A =
[[-26   5 -10  20 -18   7  -8   1   0  -9  23   7   4   6  27]
 [ -5  25  -2  17   9 -20 -32  -1   1  -6  19  10  -2   0   8]
 [-25  -5 -11  14 -25  15   5   2   0  -7  17   3   5   6  27]
 [ -4   4   3  -4   2  -9 -10   1  -6   4   8   4 -10  -5  17]
 [ 22 -12   6 -25   6  -4  13  -6  -3   7 -23 -11   0 -11 -17]
 [  6   8 -13   9   7  -7   9   6   4  -4   1  12  -8   4   4]
 [ -5  25  -2  18   9 -20 -30  -1   0  -6  20  10  -2   0   8]
 [ 24   9   9 -13  22 -21 -14  -6  -2   5 -11  -3  -4 -10 -20]]
Rows and columns are numbered from 0.
Give the entry in row 1 and column 0.
Answer: -5
The entry just left of -21 -> 22
Give the top-left entry.
Answer: -26
Give the entry at row 2, column 0.
Answer: -25
Give the bottom-right entry.
Answer: -20
The entry in row 0 and column 1: 5
Give the entry at row 1, column 1.
Answer: 25
The entry in row 2 and column 2 -> -11
The entry directly below 15 -> -9
The entry just right of -12 is 6
The entry just right of -14: -6
Give the entry directly below 14.
Answer: -4
The entry just right of the smallest entry -> -1
The bottom-left entry -> 24
The entry just left of the smallest entry: -20
The smallest entry: -32
Give the entry directly below the smallest entry.
Answer: 5
The top-right entry -> 27
Give the entry just right of 24.
Answer: 9
The entry in row 0 and column 2 is -10

 0  14  29   3  21
The median entry: 14
Report the centre entry.
A: 29

array([-0.12, -0.02,  0.10,  0.16, -0.17, -0.01, -0.15])
Which number is the entry just right of 0.16?
Answer: -0.17
The centre entry -> 0.16
Which number is the entry just right of -0.01?
Answer: -0.15
Which number is the entry just right of -0.02?
Answer: 0.10

Questions about the row below.
1) Find the second entry from the right.
2) Find the entry just left of -5.
3) Find the third entry from the right.
4) Find the 5th-last entry.
[  1   3 -21  32   5  26 -16  -5  -7  18]
1) -7
2) -16
3) -5
4) 26

((4.4, -4.7, -7.3, -6.6, 6.3, 4.0, -3.4, -0.7, -1.2, -4.9), (17.0, -9.3, -8.9, -4.2, 6.3, 0.1, -7.5, -6.5, 7.3, -10.1), (-2.7, 3.0, -5.8, -4.0, -3.5, 4.4, -10.5, 1.7, -2.2, 0.8), (-3.4, -6.5, -4.2, -8.7, 3.1, -0.4, -5.0, -1.5, 10.7, 6.4), (7.5, -9.1, 1.4, -3.8, -1.2, 1.0, 4.9, -1.4, -0.2, -11.5), (2.9, 9.7, 4.0, 0.2, 9.4, 1.4, -1.1, -3.5, 4.3, -3.9), (2.6, -14.0, -11.1, 11.7, 13.8, -12.3, -1.8, 15.7, 1.1, 3.2), (-4.4, 5.8, -16.6, -14.7, 1.2, 3.5, 3.3, -6.9, 3.4, 14.9), (4.1, 2.9, -5.1, 0.1, -5.9, 1.1, 7.2, -14.5, 1.8, -0.3), (-2.1, -8.4, 3.6, 4.7, -1.1, -3.7, -0.6, 0.7, 3.5, -1.8), (-8.3, -7.7, -0.8, 1.6, -4.8, -0.7, 4.5, -0.8, -12.3, 8.0), (15.0, -5.2, -7.1, 6.7, -4.0, -5.6, -6.1, -6.6, -7.4, 1.5), (-6.8, -1.7, 1.1, -0.1, 1.2, 1.2, 1.4, 1.2, -2.8, 1.9))
The entry just right of -5.6 -> -6.1
What is the entry just left of the smallest entry?
Answer: 5.8
The entry just right of the smallest entry -> -14.7
The smallest entry -> -16.6
What is the entry just left of 5.8?
Answer: -4.4
The entry just left of -4.7: 4.4
What is the entry just right of the largest entry?
Answer: -9.3
What is the entry just left of 10.7?
Answer: -1.5
The entry just left of -10.5 -> 4.4

[[ 15  -1  10  16   7   2   6  -7  -3  -8   1 -29 -30]
 [ 13 -33 -15   6  -7 -16  -4  18   9  -1  21 -14   3]
 [ 18 -26  -4  10  -2  -8   0  12   4  -6  14 -22  -8]
 [ 18 -26  -1   8  -3  -5   1  14   3  -7  12 -18  -3]
 [-15  30  12  -8   5  14   3 -15  -8   2 -20  18   2]
 [-13 -16 -30 -10 -10 -21 -11  13  12  13  16  20  26]
 [  5  25  25  10  12  17  10 -20 -11  -8 -17 -17 -30]]
Counting starts at 0.
The bottom entry of the column that holds the smallest entry: 25
The entry in the top-left corner: 15
The smallest entry is -33
The entry directly below the smallest entry is -26
The bottom-right entry -> -30
Which number is the entry directly above the centre entry? 0
The top entry of the column that holds the largest entry: -1
The entry just right of 30 is 12
Which number is the entry in row 1 and column 0? 13
Which number is the entry at the centre? 1
The entry at row 2, column 2 -> -4
Which number is the entry in row 0 and column 2? 10
Which number is the entry in row 2 and column 0? 18
Which number is the entry just right of -22? -8
Which number is the entry just right of -29? -30
The entry directly below the centre entry -> 3
The maximum: 30
The entry directly below 4 -> 3
The entry in row 1 and column 2: -15
The bottom-left entry: 5
